Each row is followed by its class. Each block has new classes.
-13 3 -9 0 -22 -5 7 24 28 -24 -3 -20 41 -1 9 12 -8 4 1 47 13 -8 -3 12 -28 11 16 4 5 -8 2 4 7 11 11 -16 29 11 -48 15 7 1 1 8 14 -4 6 1 6 -2 -7 -23 0 -3 -2 -5 12 -26 -1 -2 28 -> [92]
6 1 -6 -6 -10 12 9 13 3 2 -1 -1 21 -5 0 10 -18 2 -2 19 6 -9 -13 22 -10 7 7 12 8 -12 0 2 -9 -11 7 -6 -1 17 -10 0 3 7 3 0 4 -12 -5 -11 6 -9 22 12 -4 5 -3 -2 -1 -9 3 -4 -5 -> [96]
4 3 -4 -1 -8 -4 2 7 -2 -5 -7 -4 17 0 8 19 -10 0 2 21 8 -6 -7 20 -14 1 9 8 1 0 -1 0 5 -4 14 3 9 10 7 1 3 3 9 -2 1 -1 -1 5 9 -6 -3 11 -3 -3 -5 -2 8 -10 -3 -4 5 -> [96]
7 -5 -6 10 -3 -5 3 18 4 -6 0 -17 23 -3 15 5 -8 5 -6 2 11 -5 -1 42 -18 1 19 14 -1 -1 -9 3 -1 -5 10 -4 0 11 -10 -4 8 5 12 3 -13 1 3 -7 12 -12 9 6 5 -15 5 2 6 -16 8 -7 8 -> [96]
-1 4 -5 2 -1 -7 0 9 -2 -7 -10 1 18 -1 13 12 -23 -3 6 21 7 -12 -5 27 -10 -12 15 16 -4 -1 -7 1 -6 -11 16 -5 19 -1 -6 2 -4 10 6 -5 -11 5 -2 -4 11 -10 2 17 -4 -5 -3 -4 11 -10 1 0 15 -> [86]
1 4 -2 5 3 1 1 32 7 -8 0 2 13 -1 9 13 -9 -1 2 21 7 -7 -8 29 -13 4 4 18 -3 -5 -5 1 0 -6 7 0 12 -1 -10 2 3 9 13 0 -8 -2 0 -1 7 -12 0 -4 -1 -12 7 -2 11 -15 1 0 16 -> [96]
0 2 -9 13 -8 1 2 13 6 -10 -2 -12 22 -3 7 13 -17 0 -6 21 10 -6 -7 30 -12 4 8 16 2 -7 -2 0 -6 -3 8 -4 8 10 -13 1 3 1 5 -3 -5 -4 1 -5 10 -5 8 1 0 -5 -3 -2 6 -18 4 -8 11 -> [92]
3 -1 -11 3 -11 3 6 19 1 -1 -1 0 16 -3 15 12 -22 6 -2 5 6 -10 1 39 -11 -4 14 9 -1 -1 -9 1 -8 -9 9 -3 -3 11 -5 -8 13 7 11 -1 -12 7 8 -7 13 -11 10 13 -6 -11 1 -4 1 -23 7 -2 15 -> [96]
-4 3 -5 -3 -2 4 0 6 12 -4 -4 -10 16 -2 8 9 -18 -2 -1 24 8 -11 -10 28 -16 2 0 17 1 -6 -7 3 -1 -8 14 2 16 11 1 -2 1 2 11 -1 7 0 4 -1 8 -4 10 -12 0 1 -4 1 5 -32 10 -3 16 -> [92]
-2 1 -10 -3 -4 6 -1 8 2 -3 5 -1 22 -3 2 11 -10 -2 5 9 12 -7 -15 15 -7 19 7 22 2 -11 -2 -3 -7 -4 9 2 -3 6 -6 -5 1 3 1 0 -1 1 -1 -6 5 -2 12 -5 -3 -1 -3 -1 -1 -5 8 2 8 -> [96]
-1 2 -5 4 1 1 -4 15 5 -5 -6 -2 22 -2 8 16 -13 -29 6 20 2 -11 -1 17 -11 1 14 6 -1 -1 -1 -3 -4 -4 11 -2 17 5 -11 2 2 3 4 -3 -4 -4 -6 1 11 -6 1 5 -5 -4 0 -10 11 -8 -6 -5 16 -> [86]
4 6 -11 0 -12 2 4 7 -2 13 -1 -3 18 -1 15 11 -25 5 -4 13 12 -6 -10 47 -8 -4 12 14 -5 -3 -1 5 1 -18 12 -3 -1 13 -2 -6 0 -1 7 5 -6 8 6 -10 13 -8 12 11 -10 -1 1 -2 1 -17 10 -6 9 -> [96]
2 4 -3 9 -7 -7 3 25 14 -9 -4 -5 23 -3 14 18 -5 -5 1 35 4 -10 -5 32 -16 8 17 16 0 -3 -1 -6 2 -6 22 -1 24 4 6 4 3 -1 0 -1 -7 -12 -2 0 10 -11 -5 -7 -6 -4 4 -1 25 -11 -12 -4 20 -> [86]
2 4 -10 2 -10 5 6 6 -1 -3 -1 -2 23 -3 5 16 -23 6 -2 16 12 -7 -8 29 -12 0 10 21 3 -7 -1 4 1 -8 7 -3 2 10 -11 -5 -4 2 3 0 0 5 -2 -2 6 1 2 10 -6 -4 -11 -6 0 -13 3 -3 17 -> [96]
0 2 -11 3 -13 3 4 5 -3 -2 -7 1 27 1 7 23 -23 7 2 17 13 -4 -10 32 -7 1 14 21 1 -7 -2 4 -10 -2 8 -6 5 9 -14 -2 -7 5 11 0 -3 4 3 -3 1 -3 0 13 -6 -1 -8 -1 8 -16 3 -8 9 -> [92]
-4 2 -2 0 -4 3 4 13 6 -11 -3 -1 20 -4 8 13 -18 -2 1 17 8 -10 -5 30 -14 2 11 12 2 -7 -4 2 -4 -4 12 -4 8 9 -13 0 4 4 4 0 -5 1 2 -5 7 -4 12 6 1 -9 0 -2 4 -19 -2 -4 15 -> [92]
8 2 -6 -7 -17 7 6 7 4 -17 0 -3 31 -3 8 12 -25 2 -2 22 10 -12 -6 12 -25 1 5 2 8 -7 -2 5 1 -3 15 2 11 13 -5 4 7 -2 10 1 11 1 -19 -8 10 -7 5 23 -3 1 -1 4 -6 -21 -3 5 3 -> [96]
11 6 -8 0 -17 -2 3 4 3 -11 -4 -7 21 1 3 22 -13 5 2 21 13 3 -11 22 -13 4 10 7 1 -3 -5 3 6 4 13 3 7 14 -1 0 3 -1 5 2 4 4 2 -4 3 -5 -3 14 0 -4 -11 -2 -4 -17 -4 -3 3 -> [96]
1 5 -7 2 -10 8 3 6 0 -3 -2 -1 26 0 10 35 -20 -2 -1 19 11 -5 -10 23 -12 7 15 20 3 -6 -3 -1 -1 -4 14 1 11 8 -14 5 -3 2 5 -2 2 -2 3 -6 7 -4 6 2 1 4 -6 -2 8 -10 10 -8 4 -> [91]
1 2 -7 -3 -4 -2 5 15 9 -1 -11 -11 12 -6 1 10 -14 2 -1 23 10 -3 -13 39 -19 8 5 12 11 -6 -6 6 1 -10 7 0 1 24 -4 2 11 -4 10 -3 0 0 11 -10 14 -9 13 -5 -1 -13 -5 -2 0 -26 7 -3 18 -> [96]
-2 -1 -2 -4 -2 3 13 14 4 -7 0 -6 26 -3 13 21 -21 -3 0 27 9 -8 -11 44 -12 3 4 25 0 -9 -4 4 -1 -5 10 -5 15 7 -21 7 1 10 13 -1 1 -1 3 -6 17 -11 9 -4 3 -3 -4 -5 13 -30 6 -4 13 -> [96]
-3 3 -13 -3 6 6 2 3 1 -8 -2 -2 22 1 5 15 -27 -5 0 12 5 -7 -7 12 -17 -1 4 26 -2 -10 -4 -1 0 -6 10 0 13 2 -11 0 1 4 9 1 2 -2 4 -5 10 -7 8 0 -1 -3 0 2 0 -8 13 -8 16 -> [92]
-7 11 -3 -4 -7 8 5 19 5 8 2 -1 24 -4 3 10 -10 1 2 24 10 -9 -8 41 -10 1 11 14 0 -12 0 1 2 -8 6 -4 4 14 -18 4 5 4 4 0 -7 -2 -4 -9 15 -8 20 2 -6 0 -4 -1 7 -20 4 -1 1 -> [96]
1 1 -10 5 2 4 1 10 3 -9 2 2 20 1 12 9 -15 -3 2 2 14 -8 -1 33 -16 3 4 20 -1 -6 -6 -2 -5 -2 10 -3 7 2 -11 -6 4 9 11 -1 -9 -1 2 -1 8 -10 3 1 1 -11 -2 2 0 -20 9 -3 16 -> [96]
-4 -1 2 -7 4 8 8 -1 -3 2 0 -5 8 -4 3 10 -16 1 -2 16 7 1 -3 16 -6 0 1 9 -3 -5 -2 -1 -3 -5 8 -3 8 2 -18 9 -4 5 10 -1 3 1 6 1 8 -1 4 0 -1 0 -1 -1 3 -23 8 -3 6 -> [86]
1 -4 -4 6 -2 -2 4 25 5 -4 -3 0 7 -2 10 7 -11 5 -1 7 6 -6 -8 35 -10 -1 7 10 -2 -6 -13 3 -4 -2 9 -5 -5 10 -4 -4 12 8 11 -4 -15 1 4 -9 10 -9 5 0 1 -12 9 0 1 -20 1 -5 9 -> [96]
4 -1 -4 4 2 -4 -6 15 10 -12 -1 -1 21 -1 11 8 -9 -1 0 12 6 -4 -6 38 -14 12 5 19 0 -3 -8 -1 0 1 7 0 -1 7 -8 -4 7 4 7 4 -6 -2 -1 -5 5 -7 6 -11 0 -8 6 0 8 -16 4 -7 16 -> [96]
-2 0 -3 -3 -4 9 7 16 2 8 2 2 15 -8 1 15 -15 -1 1 20 2 -2 -9 30 -5 5 3 9 4 -7 3 4 -5 13 4 -5 2 7 -22 7 7 4 10 -5 -5 -2 0 -5 7 -6 14 2 2 0 -3 1 3 -20 2 1 3 -> [96]
3 3 -7 -17 -12 15 -2 11 1 -6 -9 14 24 -2 7 11 -30 1 1 20 9 -9 -7 10 -16 -7 10 6 6 -10 -6 -1 2 -7 12 -1 8 8 -14 6 4 2 8 0 -4 -2 -2 -10 9 -10 12 32 -1 1 0 3 -5 -16 3 -4 -3 -> [96]

Each row is followed by its class.
3 4 -1 0 10 -2 3 1 5 0 -1 5 -7 3 7 -1 3 -1 1 5 1 0 7 -1 8 3 -5 0 -10 3 2 -1 0 4 -3 0 -14 -5 -2 5 -1 -2 1 2 1 -5 1 -5 -1 6 6 3 5 0 -3 0 -3 -3 5 6 4 -> F
-11 7 -9 0 7 -4 -3 3 -3 3 1 -4 -9 -4 4 2 1 -8 -5 5 2 7 4 -3 0 5 1 -3 -7 -3 -3 -5 1 4 -1 0 0 0 2 -2 -5 0 -2 -1 0 -1 0 -1 -3 5 -2 4 -1 0 1 -7 -2 -6 0 1 -5 -> B
-4 0 -3 0 5 -3 -1 1 -4 0 -2 0 -3 2 3 2 1 -5 -3 5 -1 2 4 -1 2 0 -3 -8 -1 1 -1 -1 1 3 -3 0 -1 0 3 1 -2 -1 1 0 1 -1 -1 -2 -5 3 1 3 2 1 3 -6 -1 -2 3 1 -4 -> F
4 -1 4 0 1 9 0 -9 5 -3 -3 -4 -1 4 -4 -2 3 0 2 -2 0 -8 -3 1 0 -3 0 6 -10 0 -1 8 -6 -3 0 0 3 2 -11 -5 -2 3 -5 -1 0 0 0 4 4 -4 1 1 -4 -1 -3 6 -1 3 -1 0 4 -> F
0 1 7 -2 9 3 -5 -2 1 2 0 -4 5 6 -6 -2 10 -2 -3 3 -2 -8 4 1 2 -2 -2 0 -10 -1 -3 3 -2 2 -4 2 2 -1 -6 0 -4 3 -4 1 2 -3 2 1 -1 -2 -4 2 -1 1 2 0 -5 2 2 -2 0 -> B
-4 -8 4 -1 -1 3 -2 -1 -5 -1 1 -4 3 8 -13 1 1 -3 -3 -3 -1 -6 1 2 10 -1 -1 4 2 -4 -6 6 -2 5 -4 3 6 2 2 -3 -5 -4 2 -2 -4 0 0 1 -4 -3 3 -1 6 3 5 -3 2 2 -1 0 0 -> F
3 1 3 -1 -3 0 0 3 3 -1 1 2 2 -3 1 0 -1 0 4 -5 -1 1 0 -1 -1 -4 4 0 1 0 0 0 1 0 1 7 -3 -1 0 2 -1 2 0 -1 -2 0 1 0 1 -3 3 -1 2 4 -2 4 1 5 0 0 1 -> F
8 -4 7 1 0 2 1 -3 1 -2 2 0 8 6 -2 2 0 0 1 -7 -2 -7 -3 1 5 -2 1 5 4 -1 -2 3 -1 -1 1 4 0 -1 -2 1 -1 -2 4 -2 -3 0 1 -2 -1 0 5 1 3 -1 1 1 2 3 0 -2 2 -> B
2 -8 2 -2 1 -6 0 5 1 -1 -1 5 7 -3 2 0 -1 3 0 -4 1 2 -2 1 0 -5 1 1 9 0 -1 -3 1 -2 3 4 -3 -3 6 7 -1 1 3 -1 0 0 0 1 -2 -2 2 1 3 1 -1 0 2 2 2 -4 -2 -> F
1 0 -5 4 -2 -1 2 -9 -1 -4 4 -1 -2 -1 4 4 1 -10 -1 -3 -2 1 -2 -3 2 8 -2 3 -7 1 0 0 0 -1 2 0 8 4 -7 -6 -1 -2 -2 -3 0 5 -2 1 0 4 5 5 -7 -4 -1 -4 4 -4 -5 1 -1 -> F
2 1 2 -1 4 -2 -1 0 0 2 -1 0 -1 1 2 2 1 -2 0 1 0 -1 1 0 3 0 -1 -3 -2 -1 0 1 -1 2 1 5 0 -1 -1 1 -1 0 -1 -1 -1 -1 -1 0 -1 1 1 3 0 0 2 -2 -1 1 1 -2 0 -> F
14 7 5 -1 8 8 1 -12 -2 -5 4 -8 -13 5 6 4 2 -11 -1 0 2 -3 -6 -2 4 2 -3 6 -13 -4 -5 1 -1 0 -2 2 8 6 -15 -3 -5 1 -3 -4 -4 2 3 1 5 6 1 7 -10 -7 0 -3 -1 -2 0 -10 -3 -> F
4 2 -3 1 -1 -4 5 -2 2 -4 2 6 -5 -2 8 4 3 -2 4 -4 -2 5 -1 -3 4 6 0 3 3 1 1 -3 0 0 4 0 -2 -1 0 1 0 -9 2 -1 -2 -1 1 -2 1 6 6 4 -1 -3 -3 1 2 -1 -2 2 1 -> B
-1 0 2 2 -7 1 1 4 4 0 1 4 2 -5 0 -1 0 2 5 -6 -1 3 2 0 0 -3 8 2 3 0 0 3 -2 0 -1 8 -2 -3 4 3 0 1 -2 0 -2 1 1 -1 4 -3 5 -1 4 -2 -3 6 2 9 0 1 3 -> B
-6 -6 4 -1 -3 5 -1 1 -7 1 1 -6 2 6 -13 -1 -2 -1 -5 -2 2 -3 3 3 8 0 0 2 4 0 -1 2 0 3 -5 -2 5 3 3 -2 -2 -1 4 -3 -10 -2 -2 3 -4 -1 -2 -4 7 3 1 -3 0 2 -2 -2 -1 -> F
2 0 1 0 4 1 2 2 6 0 -3 4 0 3 1 -2 3 4 3 3 -2 -4 6 1 5 0 -3 1 -3 3 3 1 2 1 -2 0 -8 -4 0 1 1 -2 0 4 2 -3 -2 -4 -1 1 3 3 4 -3 -3 4 0 -1 3 3 7 -> F
1 2 -2 2 -1 -3 4 0 7 -2 3 7 -2 -2 6 -1 2 3 4 1 -1 2 2 -1 4 1 0 1 -5 2 4 -1 -1 -1 -1 2 -9 -5 -6 0 -1 -2 0 4 -2 -7 2 -2 1 4 6 4 4 -2 -5 5 1 2 0 8 4 -> F
3 -2 0 -1 8 -2 -8 -4 2 5 -5 -2 11 -1 -4 0 4 1 -1 4 -3 -9 -3 -1 -10 -6 -6 -6 -2 0 -1 1 0 -3 4 -1 4 -2 -2 -1 1 6 -2 -1 8 -5 1 2 -4 -7 -1 1 -5 4 9 -6 -2 1 3 -3 -2 -> F
-11 3 -4 3 -3 1 -2 1 1 3 -2 -5 -2 -5 -2 -3 0 -2 1 0 -6 3 5 0 -3 -2 7 -1 -6 -3 -1 5 -4 -1 0 3 3 1 -1 -3 -5 -1 -6 0 1 0 2 2 0 -4 0 -1 1 0 -1 3 1 2 -1 6 0 -> F
11 -1 6 -4 3 1 1 -2 1 -2 1 0 2 3 0 2 -1 0 -2 -5 0 -4 -6 1 2 -2 -2 -2 1 1 -3 0 -1 -1 1 4 1 -2 -2 -1 1 0 0 -3 -2 1 2 -1 1 -1 2 3 -4 -2 2 0 1 2 -1 -5 0 -> F
8 -2 3 0 6 -1 -2 -5 0 -3 0 1 3 5 1 0 1 1 0 -3 0 -5 -3 1 5 -1 -4 1 1 0 -2 0 0 1 1 2 -2 -2 2 2 1 -4 3 -1 0 -2 0 0 -1 -1 4 3 1 -1 2 0 -1 1 3 -3 2 -> F
-5 3 -7 2 -1 -6 2 1 -2 0 1 3 -3 -4 8 4 -1 -9 0 -4 1 6 0 -2 -1 3 3 -2 1 4 -1 -2 -1 0 3 5 0 2 3 2 -1 2 -2 -2 -8 1 -2 0 0 3 3 9 -1 -1 1 -2 3 0 -1 2 -1 -> F
2 -3 -1 -1 5 -8 -2 5 -2 1 -2 4 6 4 0 1 -1 3 -1 2 -3 -7 1 1 3 -2 -6 -1 5 3 1 -2 4 2 3 -1 -5 -4 4 4 2 -2 6 1 2 -4 0 -1 -1 -1 4 0 4 3 4 -3 1 2 3 1 2 -> B
1 1 1 -2 3 -7 0 5 -4 1 0 3 3 -2 7 2 -1 -3 -1 -3 0 5 0 -3 -1 -3 3 -3 9 -2 0 -3 0 4 0 4 -3 -2 8 5 -1 -1 1 -2 -1 2 2 -2 -3 3 3 1 2 -1 3 -4 0 0 1 -4 -5 -> F
2 -4 -1 -1 11 -5 -6 -5 4 4 -7 0 14 -2 3 2 3 3 -1 5 -5 -9 -2 -1 -8 -5 -7 -6 0 -1 0 2 1 -2 7 -4 3 -1 -3 -1 -1 3 -3 -1 8 -3 1 2 -4 -6 4 3 -5 4 7 -4 -1 -1 2 3 -2 -> F
10 0 7 -2 7 0 3 0 1 -3 1 1 1 8 2 2 0 0 -1 -1 2 -4 -3 2 2 -2 -5 2 2 1 -2 -1 1 3 -1 0 1 -1 0 4 0 -2 5 0 1 -1 -2 -1 -1 2 1 1 -1 -1 2 -3 -1 0 2 -8 -3 -> F
-15 2 -7 1 -2 3 -4 2 1 5 -1 -1 4 -6 -2 -3 0 -3 -2 5 -1 3 5 1 -3 -3 4 -4 -8 -1 0 4 -5 1 0 5 3 1 -1 -5 -6 5 -11 0 2 0 2 0 1 -2 0 -1 -1 1 1 2 0 0 -4 8 1 -> F

Each row is followed by its class. Each block has new classes.
3 6 -4 0 5 -6 -5 -1 -1 0 2 -1 0 8 0 -3 3 -8 -3 1 2 -2 -1 7 -5 1 7 2 2 3 0 4 5 2 -3 -2 2 -1 -4 0 4 7 -1 0 4 -2 11 3 -1 -8 0 -2 1 -6 -5 0 -6 0 0 4 -1 -> pf
8 -8 -5 -1 -1 1 -1 5 -3 -2 -1 0 -3 0 -8 0 -6 -8 -2 2 5 -5 2 3 2 14 4 6 1 5 -8 8 3 0 0 -1 1 1 1 3 9 8 3 -2 5 2 5 4 7 -2 1 -6 -2 5 -7 -3 -10 5 3 -2 2 -> cq
11 -2 -5 -3 -1 0 -3 4 6 2 -5 -5 -1 -2 -7 -4 -4 -3 -7 -2 5 -2 0 -1 -5 2 5 1 -1 1 -6 1 2 -5 3 -4 -4 0 0 5 -2 -1 3 -7 0 1 -6 5 2 -9 0 5 4 -1 -2 0 -14 -1 3 -3 3 -> cf
4 1 -5 2 7 -1 -6 -3 0 5 5 2 1 1 -4 -1 7 -5 -3 2 2 -1 0 1 0 2 10 1 5 4 0 3 7 1 0 -5 1 -3 -2 1 7 2 -2 0 10 -2 8 6 1 3 0 1 -2 -13 -1 1 2 -1 -1 2 -1 -> pf
-4 0 3 4 -4 -5 -3 -4 -2 2 0 -5 -2 5 -3 4 7 3 0 0 2 2 -1 -3 -4 3 9 -2 2 3 -1 -8 1 5 6 2 2 2 -5 1 -3 -7 0 -5 5 -2 3 1 -1 7 2 -1 -5 -11 1 3 12 2 -2 4 1 -> Zt
5 1 -2 1 -5 0 -2 6 6 -4 -6 -2 -5 -1 -6 0 3 -2 -2 -2 3 -5 -1 -2 -4 -1 4 1 -2 -2 -3 2 -1 1 4 2 1 1 -1 2 1 2 4 -2 1 -1 1 -10 0 -6 2 1 2 4 -3 -1 -10 2 0 0 2 -> cf
6 1 -1 0 2 -2 -1 3 2 7 -2 4 5 -2 -2 2 -1 -2 -3 0 -3 1 -2 1 1 9 -3 0 -3 0 0 4 2 -3 4 -2 0 -1 2 -1 3 1 0 1 -2 1 6 -1 5 -4 -4 3 -1 1 2 -2 -9 0 3 -3 -3 -> cf
1 7 -5 1 -2 -3 -9 -8 4 -3 2 -8 -4 6 -4 2 9 -14 2 0 -3 -6 0 3 -7 0 7 2 5 4 0 6 13 12 -4 5 0 4 -13 -8 1 -1 -2 -2 3 -1 11 -3 1 -24 -2 -4 1 -15 1 -1 -3 1 -1 6 -1 -> Zt
5 1 -3 0 -10 2 -8 -1 5 -8 -7 -4 -5 -2 -9 9 4 -3 -2 -2 -4 -8 -1 -3 -8 -4 -3 1 1 1 6 7 8 3 0 3 4 10 -4 -9 -5 -9 -1 -5 -6 -3 2 -5 4 -24 -4 3 0 3 2 -1 -10 3 -5 3 1 -> Zt
2 1 -2 -1 0 3 -7 -4 9 -4 -3 -6 -2 2 -2 -1 6 -6 -2 0 -2 -1 0 0 -9 -3 6 1 1 -1 2 1 8 -3 9 0 2 12 -5 1 -6 -5 0 -8 -3 0 3 3 2 -22 -2 4 -1 -7 -1 3 -2 -4 -3 0 3 -> Zt
6 8 -11 9 1 1 -3 -7 -7 -3 4 -2 -5 3 -10 8 1 -1 -1 0 1 -6 5 1 -2 0 6 3 5 3 0 7 -6 11 -7 1 1 0 -3 2 8 1 0 -8 13 -7 6 1 2 9 2 -8 -4 -9 0 -1 13 8 -2 1 2 -> pf
7 -9 1 0 -4 -7 -3 -1 9 5 -3 -5 -1 3 -4 -12 5 -7 -5 -1 7 4 -5 3 -5 2 10 0 -7 2 -9 -9 7 -5 3 -1 -2 -2 -1 4 0 10 3 -1 7 -1 1 -1 -1 -7 5 5 2 -10 -2 1 -20 -3 4 0 1 -> Sc
5 0 -1 1 -4 2 -6 3 3 -5 -1 -5 -5 0 -9 1 6 -2 -1 -2 0 1 -1 1 -4 -3 6 -1 -3 2 -3 -2 6 -1 4 1 -4 2 -3 2 -9 3 2 -3 4 0 1 1 1 -13 2 0 3 -6 0 2 -13 0 5 -2 -2 -> cf
3 1 1 0 -4 -1 -5 0 3 0 -5 -6 4 3 -7 -1 2 -6 -7 1 -2 1 4 -1 -3 4 8 3 4 3 -1 -1 5 1 3 2 3 4 -3 0 -3 -1 2 -4 2 -3 10 2 2 -2 1 0 -2 -4 -3 0 3 -1 4 -1 1 -> cq
7 -7 -2 0 4 -4 2 5 2 6 -5 1 1 1 -3 -3 -1 -3 -6 1 0 1 0 -1 0 1 -2 3 -4 -4 -2 5 -2 -7 3 1 0 1 6 5 6 7 4 -2 -1 -2 5 0 4 -5 -1 2 -1 -2 -4 1 -15 -2 6 -3 -1 -> cq
7 3 -5 3 2 -1 -6 -3 3 2 0 -5 -2 -1 -7 0 3 -4 -2 3 1 -3 0 -2 -3 1 8 1 2 4 -1 1 12 6 4 -3 -2 -2 -7 -2 1 -3 -3 -5 7 -7 5 7 0 -13 0 7 0 -10 -3 1 -3 1 -1 4 2 -> Zt
6 -9 4 3 0 -2 -2 4 5 5 -2 3 5 2 -5 -8 1 -5 -7 0 5 3 -3 0 1 7 3 0 -2 5 -3 1 6 -2 2 -2 -1 -3 3 2 2 4 1 8 5 1 7 1 4 4 0 4 0 -5 -4 0 -13 -1 4 0 -2 -> lp
8 3 -5 -1 -1 -1 -2 1 -5 -3 -1 0 -1 5 -9 4 3 -8 -4 3 -3 -5 2 3 -2 5 -3 0 3 -1 1 12 -2 3 -8 2 2 2 4 -3 4 -1 -1 -2 6 -3 8 -6 6 -2 0 -6 -5 0 0 3 3 6 -5 -3 -5 -> Zt
